Below is a small trained network, with its code and all its weights. Each question gives an input and a class and asks what happens when units are switched off, that is, made to give their printed mean instead of their output.

import numpy as np


def w(rows, s, z=0):
    codes = np.array(rows[::2]) - 128.0
    scale = np.full(codes.shape[1], s)
    scale[-1] = z or s
    return codes * scale


def norm(h):
    return h / np.sqrt((h * h).mean(-1, keepdims=True) + 1e-5)


def f(y):
    return y / 2 * (1 + np.tanh(0.7978845608 * (y + 0.044715 * y**3)))


def log_softmax(a):
    a = a - a.max(-1, keepdims=True)
    return a - np.log(np.exp(a).sum(-1, keepdims=True))


def net(x, mask):
    res = np.array(x, float).reshape(1, 2) / 4 @ E
    u = 0
    for l in range(3):
        y = f(norm(res) @ A[l][:, :-1].T + A[l][:, -1])
        res = res + np.where(mask[u : u + 3], y, B[l][:, -1]) @ B[l][:, :-1]
        u += 3
    return log_softmax(norm(res)[-1] @ U[:, :-1].T + U[:, -1])


A, B = {}, {}
E = w([
[26,50,85,185,83,163,136,100,25,58,169],'x0',
[74,76,150,10,217,105,59,183,91,163,158],'x1',
],0.013)
A[0] = w([
[195,127,109,138,3,121,190,27,104,100,1,3],'L0N0',
[54,111,13,164,121,138,128,92,45,73,93,20],'L0N1',
[60,120,159,51,214,116,87,86,95,152,110,34],'L0N2',
],0.0066,0.0046)
B[0] = w([
[207,226,102,68,89,181,50,54,62,169,93,254],'L0N0',
[59,46,87,104,84,106,119,136,137,70,160,228],'L0N1',
[200,60,132,28,116,166,91,107,114,250,116,224],'L0N2',
],0.011,0.0062)
A[1] = w([
[148,168,254,112,146,30,175,197,235,70,111,87],'L1N0',
[25,110,46,107,119,144,140,166,117,125,131,115],'L1N1',
[156,148,219,166,151,41,183,167,197,103,207,3],'L1N2',
],0.0072,0.0021)
B[1] = w([
[37,144,123,193,164,239,179,198,111,206,141,234],'L1N0',
[198,134,103,197,187,151,74,89,229,96,234,252],'L1N1',
[148,112,133,148,171,65,104,170,255,224,65,149],'L1N2',
],0.01,0.0035)
A[2] = w([
[80,46,64,163,161,87,141,87,161,1,194,3],'L2N0',
[165,190,140,148,30,158,151,142,96,179,26,222],'L2N1',
[92,41,140,211,151,128,143,157,116,35,167,104],'L2N2',
],0.0083,0.0012)
B[2] = w([
[52,82,51,157,137,115,79,129,251,131,185,235],'L2N0',
[182,194,147,152,86,147,187,62,158,44,96,254],'L2N1',
[88,74,83,214,125,132,70,51,173,156,191,195],'L2N2',
],0.014,0.0085)
U = w([
[148,202,174,182,134,189,187,199,205,185,67,105],'0',
[91,117,91,192,79,51,180,166,81,92,77,2],'1',
[169,55,185,48,172,99,62,184,102,190,174,254],'2',
[65,111,156,196,87,63,187,203,59,31,52,2],'3',
[61,52,31,199,69,117,58,56,212,62,213,247],'4',
[216,215,90,202,39,143,189,26,144,45,79,244],'5',
[12,166,179,174,57,98,191,185,59,53,94,2],'6',
],0.011,0.0055)

Each question gives the input, the list of numbers given to net, and the class t.
The units are the neurons (one row each of A and B). Each row of codes is followed by its name. A weight is (code - 128) times the scale printed after its matrix; where a second scale follows, it is the last column's (A, B and U).
mask holds one flag per neuron, layer by layer. A switched-off neuron (its flag False) gives its mean, the last column of its row in B, instead of its output. The means were averaged over made-up inputs and are rounded, as every weight is.
A unit's drop is (log p(t) with every unit on - log p(t) with that unit switched off) / (log p(t) with every unit on - log p(t) with every unit switched off).
The circuit of an input: a set's keep is (log p(t) with only the set's units on - log p(t) with every unit switched off) / (log p(t) with every unit on - log p(t) with every unit switched off). Starting from all 9 units, units are removed one at a time, each time the one whose removal leaves the highest keep (on an exact tie, the one counted first), for as long as the keep stays at least 0.8.
units of the circuit, in order: the units of the circuit, biggest drop first
top k neurons in layer l: the k neurons of layer l with the biggest drops, biggest first
drop when u is switched off: that unit's drop, to one decimal
input [-7,-3], class 0: units of the circuit, in order -> L0N0, L1N0
input [-7,3], class 0: units of the circuit, in order -> L1N0, L0N0
input [-3,-1], class 0: units of the circuit, in order -> L0N0, L0N2, L1N0
input [-6,-2], class 0: units of the circuit, in order -> L0N0, L1N0
input [4,-5], class 5: units of the circuit, in order -> L0N0
input [-4,2], class 0: top 2 neurons in layer 1 -> L1N0, L1N1
input [-6,2], class 0: drop when L0N0 is switched off -> 0.2
input [-4,-1], class 0: drop when L0N0 is switched off -> 1.3
input [3,-4], class 5: drop when L0N0 is switched off -> 5.0
input [-7,-1], class 0: drop when L0N0 is switched off -> 0.7
